Here is a tiny trained network, its code and every weight. The questions are about switching its units off for an input and a class, where a switched-off unit gives its printed mean instead of its output.

import numpy as np


def w(rows, s, z=0):
    codes = np.array(rows[::2]) - 128.0
    scale = np.full(codes.shape[1], s)
    scale[-1] = z or s
    return codes * scale


def f(y):
    return np.maximum(y, 0)


def log_softmax(a):
    a = a - a.max(-1, keepdims=True)
    return a - np.log(np.exp(a).sum(-1, keepdims=True))


def net(x, mask):
    res = np.array(x, float).reshape(1, 7) / 4 @ E
    y = f(res @ A[0][:, :-1].T + A[0][:, -1])
    res = res + np.where(mask, y, B[0][:, -1]) @ B[0][:, :-1]
    return log_softmax(res[-1] @ U[:, :-1].T + U[:, -1])


A, B = {}, {}
E = w([
[123,126,121,122,130,129],'x0',
[86,193,140,199,219,187],'x1',
[111,119,111,110,137,130],'x2',
[34,184,149,100,68,88],'x3',
[119,120,126,124,132,129],'x4',
[112,115,128,124,134,131],'x5',
[102,108,129,99,53,252],'x6',
],0.011)
A[0] = w([
[153,62,118,101,9,149,137],'neuron 1',
[171,90,170,84,116,157,138],'neuron 2',
[135,112,113,120,85,47,150],'neuron 3',
[86,217,140,151,181,62,143],'neuron 4',
[146,70,169,118,121,46,193],'neuron 5',
[176,102,105,155,242,137,245],'neuron 6',
[72,166,171,135,105,106,140],'neuron 7',
[112,177,128,150,108,251,24],'neuron 8',
[179,90,90,109,99,29,192],'neuron 9',
[252,15,96,115,131,200,255],'neuron 10',
],0.015,0.0037)
B[0] = w([
[96,172,187,115,146,25,226],'neuron 1',
[99,115,140,161,128,116,170],'neuron 2',
[85,141,143,100,114,174,202],'neuron 3',
[84,146,87,197,161,91,234],'neuron 4',
[115,92,94,102,118,182,206],'neuron 5',
[249,146,131,135,160,149,233],'neuron 6',
[82,134,92,102,112,116,187],'neuron 7',
[106,86,113,95,68,184,198],'neuron 8',
[123,98,118,117,67,193,230],'neuron 9',
[101,29,129,217,168,120,251],'neuron 10',
],0.022,0.017)
U = w([
[174,49,121,156,99,192,151],'0',
[107,121,93,220,178,50,195],'1',
[95,156,67,110,63,153,127],'2',
[121,197,183,98,103,11,91],'3',
[223,149,114,179,187,96,2],'4',
],0.012,0.0021)

Each question gives the input, the list of numbers given to net, and the class t.
The units are the neurons (one row each of A and B). Each row of codes is followed by its name. A weight is (code - 128) times the scale printed after its matrix; where a second scale follows, it is the last column's (A, B and U).
mask holds one flag per neuron, in row order. A switched-off neuron (its flag False) gives its mean, the last column of its row in B, instead of its output. The means were averaged over made-up inputs and are rounded, as every weight is.
A unit's drop is (log p(t) with every unit on - log p(t) with that unit switched off) / (log p(t) with every unit on - log p(t) with every unit switched off).
The circuit of an input: a set's keep is (log p(t) with only the set's units on - log p(t) with every unit switched off) / (log p(t) with every unit on - log p(t) with every unit switched off). Starting from all 10 units, units are removed one at a time, each time the one whose removal leaves the highest keep (on an exact tie, the one counted first), for as long as the keep stays at least 0.8.
units of the circuit, in order: the units of the circuit, biggest drop first
most important unit: the unit with the biggest drop
k most important neurons: the k neurons with the biggest drops, biggest first
drop when u is switched off: that unit's drop, to one decimal
input [8,-7,-1,6,7,3,1], class 3: most important unit	neuron 1
input [6,0,-5,8,5,0,8], class 3: 3 most important neurons	[neuron 1; neuron 9; neuron 5]
input [-2,0,-6,2,-4,-6,1], class 3: units of the circuit, in order	[neuron 10; neuron 9]
input [8,0,2,-1,5,1,4], class 1: 2 most important neurons	[neuron 9; neuron 5]
input [1,-1,-6,-1,5,-7,6], class 1: 3 most important neurons	[neuron 1; neuron 10; neuron 9]
input [-8,1,-3,-7,7,-1,-5], class 4: 2 most important neurons	[neuron 6; neuron 8]
input [-8,6,-5,7,2,-6,1], class 2: 3 most important neurons	[neuron 10; neuron 8; neuron 1]
input [8,8,1,3,-6,2,8], class 2: 2 most important neurons	[neuron 10; neuron 6]
input [3,-3,-1,4,3,-2,1], class 3: 2 most important neurons	[neuron 1; neuron 8]
input [0,-6,-6,1,4,2,4], class 3: 2 most important neurons	[neuron 1; neuron 4]
input [0,3,-6,7,-1,4,1], class 2: 4 most important neurons	[neuron 10; neuron 1; neuron 7; neuron 8]
input [6,6,5,0,-6,-8,-4], class 4: 2 most important neurons	[neuron 6; neuron 10]
input [0,-8,6,1,-7,6,1], class 3: 2 most important neurons	[neuron 1; neuron 8]
input [-4,-6,6,5,-1,2,8], class 3: units of the circuit, in order	[neuron 1]
input [5,2,-4,2,-7,4,3], class 2: 2 most important neurons	[neuron 10; neuron 6]
input [-3,0,8,-1,-5,4,-6], class 0: 3 most important neurons	[neuron 1; neuron 9; neuron 5]
input [-1,-8,1,3,5,4,6], class 3: drop when neuron 1 is switched off	1.1
input [6,-6,2,-3,-1,4,3], class 1: drop when neuron 10 is switched off	0.8
input [-4,-2,0,8,-3,-5,-6], class 2: drop when neuron 2 is switched off	0.0
input [4,2,1,4,4,3,6], class 2: drop when neuron 8 is switched off	0.7
input [5,-7,-7,-5,-4,-3,4], class 1: units of the circuit, in order	[neuron 10]
